Below are the code and all the weights of a small trained network. Each question names an input and a class and asks about switching units off, where a switched-off unit gives its printed mean instead of its output.

import numpy as np


def w(rows, s, z=0):
    codes = np.array(rows[::2]) - 128.0
    scale = np.full(codes.shape[1], s)
    scale[-1] = z or s
    return codes * scale


def f(y):
    return np.maximum(y, 0)


def log_softmax(a):
    a = a - a.max(-1, keepdims=True)
    return a - np.log(np.exp(a).sum(-1, keepdims=True))


def net(x, mask):
    res = np.array(x, float).reshape(1, 4) / 4 @ E
    y = f(res @ A[0][:, :-1].T + A[0][:, -1])
    res = res + np.where(mask, y, B[0][:, -1]) @ B[0][:, :-1]
    return log_softmax(res[-1] @ U[:, :-1].T + U[:, -1])


A, B = {}, {}
E = w([
[84,109,149,228,151,114,146,120,180,137,240],'x0',
[173,136,181,96,134,71,164,60,145,121,199],'x1',
[206,126,33,167,136,137,115,249,167,126,130],'x2',
[73,119,88,66,127,138,1,119,138,82,114],'x3',
],0.0075)
A[0] = w([
[102,122,116,122,127,135,107,145,117,124,66,70],'N0',
[139,128,95,141,121,115,102,167,139,127,141,84],'N1',
[149,128,82,131,132,129,85,177,134,135,150,173],'N2',
[152,132,110,182,123,130,172,183,130,118,126,203],'N3',
[115,132,176,162,128,125,240,105,111,130,58,127],'N4',
[113,137,191,170,128,118,170,47,140,124,253,130],'N5',
[152,130,92,52,127,123,56,143,127,121,94,254],'N6',
[198,130,153,18,127,123,169,78,125,124,109,149],'N7',
[91,132,102,150,127,136,83,158,127,123,96,168],'N8',
[98,134,100,101,136,135,68,138,129,119,66,93],'N9',
[177,125,105,185,132,129,189,192,133,136,122,200],'N10',
[172,139,97,168,130,116,147,175,140,130,202,119],'N11',
],0.016,0.0024)
B[0] = w([
[107,111,97,97,108,158,92,153,107,143,166,177],'N0',
[112,127,145,169,122,158,115,90,149,79,90,169],'N1',
[109,148,139,189,159,173,81,80,141,66,97,189],'N2',
[178,160,66,210,170,137,142,177,142,160,142,206],'N3',
[111,178,203,83,124,214,193,105,55,177,102,202],'N4',
[53,6,144,147,141,45,161,101,140,172,216,249],'N5',
[56,176,41,53,129,52,81,169,164,92,120,228],'N6',
[221,194,187,132,125,30,66,109,85,95,139,222],'N7',
[108,98,83,119,113,179,78,143,119,159,138,184],'N8',
[117,74,95,73,62,151,36,137,115,177,142,202],'N9',
[206,120,39,146,124,155,186,192,151,166,125,229],'N10',
[207,28,179,108,104,153,145,110,209,65,83,214],'N11',
],0.017,0.015)
U = w([
[191,116,84,197,134,175,125,155,189,61,66,118],'0',
[163,202,136,91,110,29,86,116,107,48,107,129],'1',
[43,139,67,84,70,147,55,151,123,105,102,160],'2',
[66,141,181,127,127,198,183,88,92,144,92,6],'3',
[2,61,160,144,145,73,121,64,143,118,191,200],'4',
[185,66,140,165,142,93,206,136,163,150,158,71],'5',
[164,182,99,144,121,182,180,181,84,182,91,222],'6',
[156,175,215,99,101,108,148,76,53,134,116,118],'7',
],0.0069,0.0014)

Each question gives the input, the list of numbers given to net, and the class t.
The units are the neurons (one row each of A and B). Each row of codes is followed by its name. A weight is (code - 128) times the scale printed after its matrix; where a second scale follows, it is the last column's (A, B and U).
mask holds one flag per neuron, in row order. A switched-off neuron (its flag False) gives its mean, the last column of its row in B, instead of its output. The means were averaged over made-up inputs and are rounded, as every weight is.
A unit's drop is (log p(t) with every unit on - log p(t) with that unit switched off) / (log p(t) with every unit on - log p(t) with every unit switched off).
The circuit of an input: a set's keep is (log p(t) with only the set's units on - log p(t) with every unit switched off) / (log p(t) with every unit on - log p(t) with every unit switched off). Starting from all 12 units, units are removed one at a time, each time the one whose removal leaves the highest keep (on an exact tie, the one counted first), for as long as the keep stays at least 0.8.
circuit, biggest first: the units of the circuit, biggest drop first
unit that matters most: the unit with the biggest drop
k most important neurons: the k neurons with the biggest drops, biggest first
drop when u is switched off: that unit's drop, to one decimal
input [0,1,-2,1], class 4: circuit, biggest first -> (N10)
input [3,7,1,-2], class 4: 2 most important neurons -> (N5 N10)
input [-1,-3,-7,1], class 7: circuit, biggest first -> (N5 N6 N10)
input [-4,-4,-5,-2], class 7: 2 most important neurons -> (N4 N10)
input [-5,5,1,-6], class 7: circuit, biggest first -> (N7 N4)
input [-3,-1,3,-8], class 6: 2 most important neurons -> (N4 N5)
input [2,-1,1,-1], class 0: 2 most important neurons -> (N5 N4)
input [-1,-1,4,-7], class 0: 2 most important neurons -> (N11 N5)
input [6,-7,8,7], class 0: 3 most important neurons -> (N11 N2 N3)
input [5,-3,4,5], class 0: 2 most important neurons -> (N5 N2)
input [-5,7,-5,-4], class 7: 2 most important neurons -> (N7 N4)
input [-4,5,-5,-7], class 7: 2 most important neurons -> (N4 N7)
input [1,0,-4,-7], class 4: 2 most important neurons -> (N5 N11)
input [4,3,7,7], class 0: unit that matters most -> N11
input [-3,1,2,-6], class 6: 2 most important neurons -> (N5 N4)
input [-7,1,-6,6], class 1: 2 most important neurons -> (N7 N5)
input [-7,3,0,3], class 1: drop when N7 is switched off -> 2.1
input [5,7,8,5], class 0: drop when N2 is switched off -> 0.1
input [-5,-6,-8,-8], class 7: drop when N8 is switched off -> 0.0
